Below is a small trained network, with its code and all its weights. Each question gives an input and a class and asks what happens when units are switched off, that is, made to give their printed mean instead of their output.

import numpy as np


def w(rows, s, z=0):
    codes = np.array(rows[::2]) - 128.0
    scale = np.full(codes.shape[1], s)
    scale[-1] = z or s
    return codes * scale


def norm(h):
    return h / np.sqrt((h * h).mean(-1, keepdims=True) + 1e-5)


def f(y):
    return np.maximum(y, 0)


def log_softmax(a):
    a = a - a.max(-1, keepdims=True)
    return a - np.log(np.exp(a).sum(-1, keepdims=True))


def net(x, mask):
    res = np.array(x, float).reshape(1, 3) / 4 @ E
    u = 0
    for l in range(2):
        y = f(norm(res) @ A[l][:, :-1].T + A[l][:, -1])
        res = res + np.where(mask[u : u + 11], y, B[l][:, -1]) @ B[l][:, :-1]
        u += 11
    return log_softmax(norm(res)[-1] @ U[:, :-1].T + U[:, -1])


A, B = {}, {}
E = w([
[146,102,103,65,100,51],'x0',
[140,101,96,230,255,63],'x1',
[248,101,120,51,167,169],'x2',
],0.0059)
A[0] = w([
[168,176,88,120,142,2,119],'0.n0',
[126,89,130,190,178,233,139],'0.n1',
[120,134,141,157,159,87,66],'0.n2',
[105,145,101,109,158,132,3],'0.n3',
[135,86,111,153,157,78,109],'0.n4',
[98,154,134,60,42,178,96],'0.n5',
[112,134,168,194,132,62,139],'0.n6',
[150,69,100,81,99,92,30],'0.n7',
[120,160,43,174,47,95,60],'0.n8',
[107,170,100,183,128,109,127],'0.n9',
[192,73,147,118,216,120,137],'0.n10',
],0.0098,0.0047)
B[0] = w([
[172,228,146,141,143,100,218],'0.n0',
[163,220,170,95,145,14,209],'0.n1',
[84,103,106,156,126,151,164],'0.n2',
[180,108,44,157,88,218,128],'0.n3',
[118,160,104,100,115,112,191],'0.n4',
[130,185,75,204,77,193,254],'0.n5',
[95,74,156,162,149,174,218],'0.n6',
[114,228,177,106,162,72,169],'0.n7',
[99,66,254,214,150,152,178],'0.n8',
[161,85,141,162,157,141,194],'0.n9',
[104,78,129,160,129,220,226],'0.n10',
],0.008,0.0066)
A[1] = w([
[127,90,92,100,205,95,94],'1.n0',
[92,84,89,153,233,127,122],'1.n1',
[117,100,100,114,142,128,1],'1.n2',
[178,88,113,40,160,204,157],'1.n3',
[155,131,71,187,186,80,94],'1.n4',
[151,155,95,94,126,12,96],'1.n5',
[106,200,189,204,121,88,144],'1.n6',
[81,182,212,143,133,162,118],'1.n7',
[187,162,117,159,128,183,200],'1.n8',
[145,139,132,182,177,85,90],'1.n9',
[136,35,111,83,101,122,44],'1.n10',
],0.011,0.0057)
B[1] = w([
[141,93,212,163,35,142,140],'1.n0',
[76,84,113,150,11,144,181],'1.n1',
[42,162,80,164,61,254,128],'1.n2',
[93,76,242,201,133,69,168],'1.n3',
[108,223,104,80,75,151,173],'1.n4',
[233,202,168,85,211,35,142],'1.n5',
[186,86,151,40,174,126,248],'1.n6',
[187,113,111,100,178,48,207],'1.n7',
[76,91,78,127,174,96,222],'1.n8',
[156,187,76,103,88,191,184],'1.n9',
[143,84,218,214,150,120,128],'1.n10',
],0.0083,0.012)
U = w([
[93,162,83,155,66,189,251],'0',
[201,204,172,78,197,65,45],'1',
[73,4,209,185,173,108,92],'2',
[131,44,65,76,197,139,58],'3',
],0.011,0.0025)

Each question gives the input, the list of numbers given to net, and the class t.
The units are the neurons (one row each of A and B). Each row of codes is followed by its name. A weight is (code - 128) times the scale printed after its matrix; where a second scale follows, it is the last column's (A, B and U).
mask holds one flag per neuron, layer by layer. A switched-off neuron (its flag False) gives its mean, the last column of its row in B, instead of its output. The means were averaged over made-up inputs and are rounded, as every weight is.
A unit's drop is (log p(t) with every unit on - log p(t) with that unit switched off) / (log p(t) with every unit on - log p(t) with every unit switched off).
The circuit of an input: a set's keep is (log p(t) with only the set's units on - log p(t) with every unit switched off) / (log p(t) with every unit on - log p(t) with every unit switched off). Starting from the 12 units with the biggest drops (on a tie, the unit counted first), units are removed one at a time, each time the one whose removal leaves the highest keep (on an exact tie, the one counted first), for as long as the keep stays at least 0.8.
circuit, biggest first: the units of the circuit, biggest drop first
k most important neurons: the k neurons with the biggest drops, biggest first
k most important neurons of layer l: the k neurons of layer l with the biggest drops, biggest first
drop of u: that unit's drop, to one decimal
input [-5,4,-2], class 1: circuit, biggest first -> (0.n1)
input [6,-8,6], class 0: 3 most important neurons of layer 1 -> (1.n6, 1.n7, 1.n5)
input [-1,3,4], class 2: circuit, biggest first -> (0.n10, 1.n3)
input [2,-4,-1], class 0: 2 most important neurons of layer 0 -> (0.n5, 0.n1)
input [1,0,-1], class 3: 3 most important neurons of layer 0 -> (0.n0, 0.n1, 0.n10)
input [-1,-7,3], class 0: 2 most important neurons -> (0.n5, 1.n6)
input [-2,-5,-6], class 2: 2 most important neurons of layer 1 -> (1.n9, 1.n4)
input [6,-4,7], class 2: 3 most important neurons -> (1.n3, 0.n1, 0.n0)
input [-5,3,7], class 2: 2 most important neurons -> (0.n10, 0.n0)
input [-1,5,4], class 0: 2 most important neurons of layer 0 -> (0.n10, 0.n1)
input [3,7,8], class 2: 2 most important neurons of layer 0 -> (0.n10, 0.n5)
input [4,5,6], class 2: 4 most important neurons -> (0.n10, 1.n3, 0.n1, 0.n5)
input [7,-7,3], class 0: 2 most important neurons -> (0.n5, 0.n1)
input [2,-2,3], class 3: circuit, biggest first -> (1.n8)
input [-4,-3,-4], class 1: 4 most important neurons -> (0.n10, 1.n1, 1.n7, 1.n3)
input [-5,7,-1], class 0: 3 most important neurons of layer 1 -> (1.n1, 1.n9, 1.n4)
input [-6,7,-4], class 0: 2 most important neurons of layer 0 -> (0.n0, 0.n8)
input [5,6,6], class 0: 2 most important neurons of layer 1 -> (1.n4, 1.n6)
input [5,-7,1], class 0: 3 most important neurons of layer 0 -> (0.n5, 0.n1, 0.n0)
input [3,-1,4], class 2: 2 most important neurons -> (0.n1, 0.n10)
input [-4,-1,-4], class 1: 2 most important neurons -> (0.n1, 0.n10)
input [-1,-4,5], class 2: 2 most important neurons -> (1.n3, 1.n9)
input [2,2,-3], class 3: 4 most important neurons of layer 1 -> (1.n6, 1.n3, 1.n9, 1.n7)
input [7,7,-4], class 0: 2 most important neurons of layer 0 -> (0.n1, 0.n6)
input [1,-7,3], class 0: 2 most important neurons -> (0.n5, 1.n6)
input [-1,-1,-2], class 3: 2 most important neurons -> (1.n3, 0.n10)
input [3,1,7], class 2: most important neuron of layer 0 -> (0.n10)
input [-2,-6,4], class 0: 2 most important neurons -> (0.n5, 1.n6)
input [-2,-3,7], class 2: most important neuron -> (1.n3)
input [-8,2,-1], class 1: drop of 0.n1 -> 5.0
